Here is a tiny trained network, its code and every weight. The questions are about switching its units off for an input and a class, where a switched-off unit gives its printed mean instead of its output.

import numpy as np


def w(rows, s, z=0):
    codes = np.array(rows[::2]) - 128.0
    scale = np.full(codes.shape[1], s)
    scale[-1] = z or s
    return codes * scale


def f(y):
    return y / 2 * (1 + np.tanh(0.7978845608 * (y + 0.044715 * y**3)))


def log_softmax(a):
    a = a - a.max(-1, keepdims=True)
    return a - np.log(np.exp(a).sum(-1, keepdims=True))


def net(x, mask):
    res = np.array(x, float).reshape(1, 6) / 4 @ E
    y = f(res @ A[0][:, :-1].T + A[0][:, -1])
    res = res + np.where(mask, y, B[0][:, -1]) @ B[0][:, :-1]
    return log_softmax(res[-1] @ U[:, :-1].T + U[:, -1])


A, B = {}, {}
E = w([
[131,130,130,126,128],'x0',
[115,21,168,36,53],'x1',
[68,192,116,141,2],'x2',
[184,58,145,247,68],'x3',
[123,126,125,130,129],'x4',
[68,145,250,158,172],'x5',
],0.0061)
A[0] = w([
[130,128,118,128,134,149],'neuron 0',
[84,210,149,137,22,70],'neuron 1',
[166,78,131,120,202,76],'neuron 2',
[147,80,143,200,97,102],'neuron 3',
[178,120,38,109,109,96],'neuron 4',
[133,169,111,167,157,126],'neuron 5',
[156,116,125,147,109,118],'neuron 6',
[142,106,144,199,63,63],'neuron 7',
[97,42,168,79,103,104],'neuron 8',
[65,129,241,143,157,106],'neuron 9',
[149,197,99,180,165,111],'neuron 10',
[136,95,147,151,116,21],'neuron 11',
[88,138,126,139,101,92],'neuron 12',
[121,134,184,147,135,45],'neuron 13',
[189,117,12,94,113,114],'neuron 14',
[162,76,134,121,208,77],'neuron 15',
[90,141,227,150,160,110],'neuron 16',
[86,154,107,45,174,102],'neuron 17',
[173,60,138,199,141,66],'neuron 18',
[111,117,139,91,120,45],'neuron 19',
[103,128,119,103,142,108],'neuron 20',
[163,76,131,126,209,97],'neuron 21',
[104,182,131,134,51,69],'neuron 22',
[122,142,199,143,136,88],'neuron 23',
[92,173,113,77,126,62],'neuron 24',
[96,132,180,149,149,81],'neuron 25',
[132,104,133,98,193,3],'neuron 26',
[120,156,107,167,158,167],'neuron 27',
[136,152,203,131,127,139],'neuron 28',
[86,176,142,50,151,94],'neuron 29',
[104,61,174,53,79,101],'neuron 30',
[116,51,146,85,102,133],'neuron 31',
[96,144,79,77,152,83],'neuron 32',
[113,171,121,60,155,70],'neuron 33',
[124,187,99,191,178,125],'neuron 34',
[137,205,96,192,162,141],'neuron 35',
[153,85,151,205,100,80],'neuron 36',
[136,97,151,95,101,101],'neuron 37',
[124,102,122,164,118,118],'neuron 38',
[159,106,25,110,123,74],'neuron 39',
[121,152,132,129,93,121],'neuron 40',
[109,70,139,94,105,172],'neuron 41',
[157,150,135,138,130,153],'neuron 42',
[135,95,124,169,110,71],'neuron 43',
],0.011,0.002)
B[0] = w([
[129,128,130,128,123,132],'neuron 0',
[83,146,251,50,102,255],'neuron 1',
[101,154,204,76,107,185],'neuron 2',
[138,164,105,156,199,214],'neuron 3',
[95,67,133,184,105,207],'neuron 4',
[156,132,97,103,107,175],'neuron 5',
[124,134,122,138,146,150],'neuron 6',
[119,166,138,145,204,222],'neuron 7',
[169,133,73,87,82,232],'neuron 8',
[100,42,120,205,96,228],'neuron 9',
[168,133,74,85,94,213],'neuron 10',
[128,140,118,137,137,138],'neuron 11',
[122,127,155,116,120,146],'neuron 12',
[117,103,119,154,125,144],'neuron 13',
[95,41,138,201,98,237],'neuron 14',
[93,152,208,73,97,191],'neuron 15',
[106,52,122,189,101,211],'neuron 16',
[141,181,108,163,207,207],'neuron 17',
[114,175,140,142,194,205],'neuron 18',
[137,137,110,126,134,137],'neuron 19',
[134,141,123,138,141,135],'neuron 20',
[98,151,208,69,97,193],'neuron 21',
[101,139,200,88,113,205],'neuron 22',
[115,93,120,158,118,161],'neuron 23',
[125,148,142,142,177,166],'neuron 24',
[121,93,121,154,113,159],'neuron 25',
[100,147,178,116,139,155],'neuron 26',
[151,134,101,111,103,173],'neuron 27',
[115,99,120,150,111,163],'neuron 28',
[139,156,111,171,207,201],'neuron 29',
[176,140,64,88,91,249],'neuron 30',
[166,145,84,90,93,219],'neuron 31',
[131,132,125,163,167,166],'neuron 32',
[135,158,116,153,190,177],'neuron 33',
[176,135,74,84,91,220],'neuron 34',
[173,132,71,75,88,234],'neuron 35',
[140,157,101,160,201,213],'neuron 36',
[147,134,101,110,114,166],'neuron 37',
[133,136,126,133,154,150],'neuron 38',
[99,64,133,180,101,200],'neuron 39',
[121,130,150,115,122,151],'neuron 40',
[160,137,95,100,105,199],'neuron 41',
[128,133,115,122,123,139],'neuron 42',
[133,143,122,139,163,158],'neuron 43',
],0.031,0.0055)
U = w([
[225,165,2,53,40,103],'0',
[101,41,92,207,66,161],'1',
[96,201,216,40,85,227],'2',
[159,228,72,166,215,4],'3',
],0.0089,0.0014)

Each question gives the input, the list of numbers given to net, and the class t.
The units are the neurons (one row each of A and B). Each row of codes is followed by its name. A weight is (code - 128) times the scale printed after its matrix; where a second scale follows, it is the last column's (A, B and U).
mask holds one flag per neuron, in row order. A switched-off neuron (its flag False) gives its mean, the last column of its row in B, instead of its output. The means were averaged over made-up inputs and are rounded, as every weight is.
A unit's drop is (log p(t) with every unit on - log p(t) with that unit switched off) / (log p(t) with every unit on - log p(t) with every unit switched off).
The circuit of an input: a set's keep is (log p(t) with only the set's units on - log p(t) with every unit switched off) / (log p(t) with every unit on - log p(t) with every unit switched off). Starting from the 12 units with the biggest drops (on a tie, the unit counted first), units are removed one at a time, each time the one whose removal leaves the highest keep (on an exact tie, the one counted first), for as long as the keep stays at least 0.8.
units of the circuit, in order: the units of the circuit, biggest drop first
k most important neurons: the k neurons with the biggest drops, biggest first
drop when u is switched off: that unit's drop, to one decimal
input [-1,1,-5,-6,-6,-7], class 1: units of the circuit, in order : (neuron 14)
input [8,0,-1,-7,-1,5], class 3: 2 most important neurons : (neuron 17; neuron 29)
input [3,-1,-5,-8,6,6], class 3: 3 most important neurons : (neuron 17; neuron 29; neuron 33)
input [-5,4,-7,-2,5,7], class 1: 3 most important neurons : (neuron 9; neuron 16; neuron 1)
input [-4,-8,-8,2,2,3], class 0: 4 most important neurons : (neuron 34; neuron 35; neuron 10; neuron 1)
input [5,-5,-8,8,1,7], class 2: 2 most important neurons : (neuron 21; neuron 15)
input [-4,-8,-7,-7,-5,6], class 0: 3 most important neurons : (neuron 34; neuron 35; neuron 10)
input [3,-1,2,1,5,-2], class 1: 3 most important neurons : (neuron 30; neuron 21; neuron 15)
input [-8,4,-7,-7,2,-5], class 2: 3 most important neurons : (neuron 15; neuron 21; neuron 2)
input [-5,6,-4,-8,0,4], class 3: 2 most important neurons : (neuron 17; neuron 29)
input [2,-7,-4,-2,3,7], class 0: 4 most important neurons : (neuron 34; neuron 35; neuron 10; neuron 14)
input [-4,-4,3,-5,-3,-3], class 3: 3 most important neurons : (neuron 30; neuron 8; neuron 17)
input [1,-6,6,-8,6,2], class 3: 2 most important neurons : (neuron 29; neuron 17)
input [5,0,-3,0,-3,2], class 2: 3 most important neurons : (neuron 14; neuron 4; neuron 39)
input [1,3,-6,-8,-6,2], class 3: units of the circuit, in order : (neuron 17)
input [8,-4,6,6,-4,3], class 2: 2 most important neurons : (neuron 1; neuron 22)
input [4,6,8,-7,-6,-4], class 2: 2 most important neurons : (neuron 1; neuron 22)
input [-5,3,5,-5,-3,-3], class 2: drop when neuron 22 is switched off : 0.3
input [4,4,-6,-1,-7,-7], class 1: drop when neuron 14 is switched off : 0.7
input [8,5,8,3,6,-4], class 2: units of the circuit, in order : (neuron 1)
input [0,-3,-7,5,-4,5], class 2: drop when neuron 21 is switched off : 0.2
input [0,-6,-8,-7,-5,5], class 2: drop when neuron 2 is switched off : 0.5
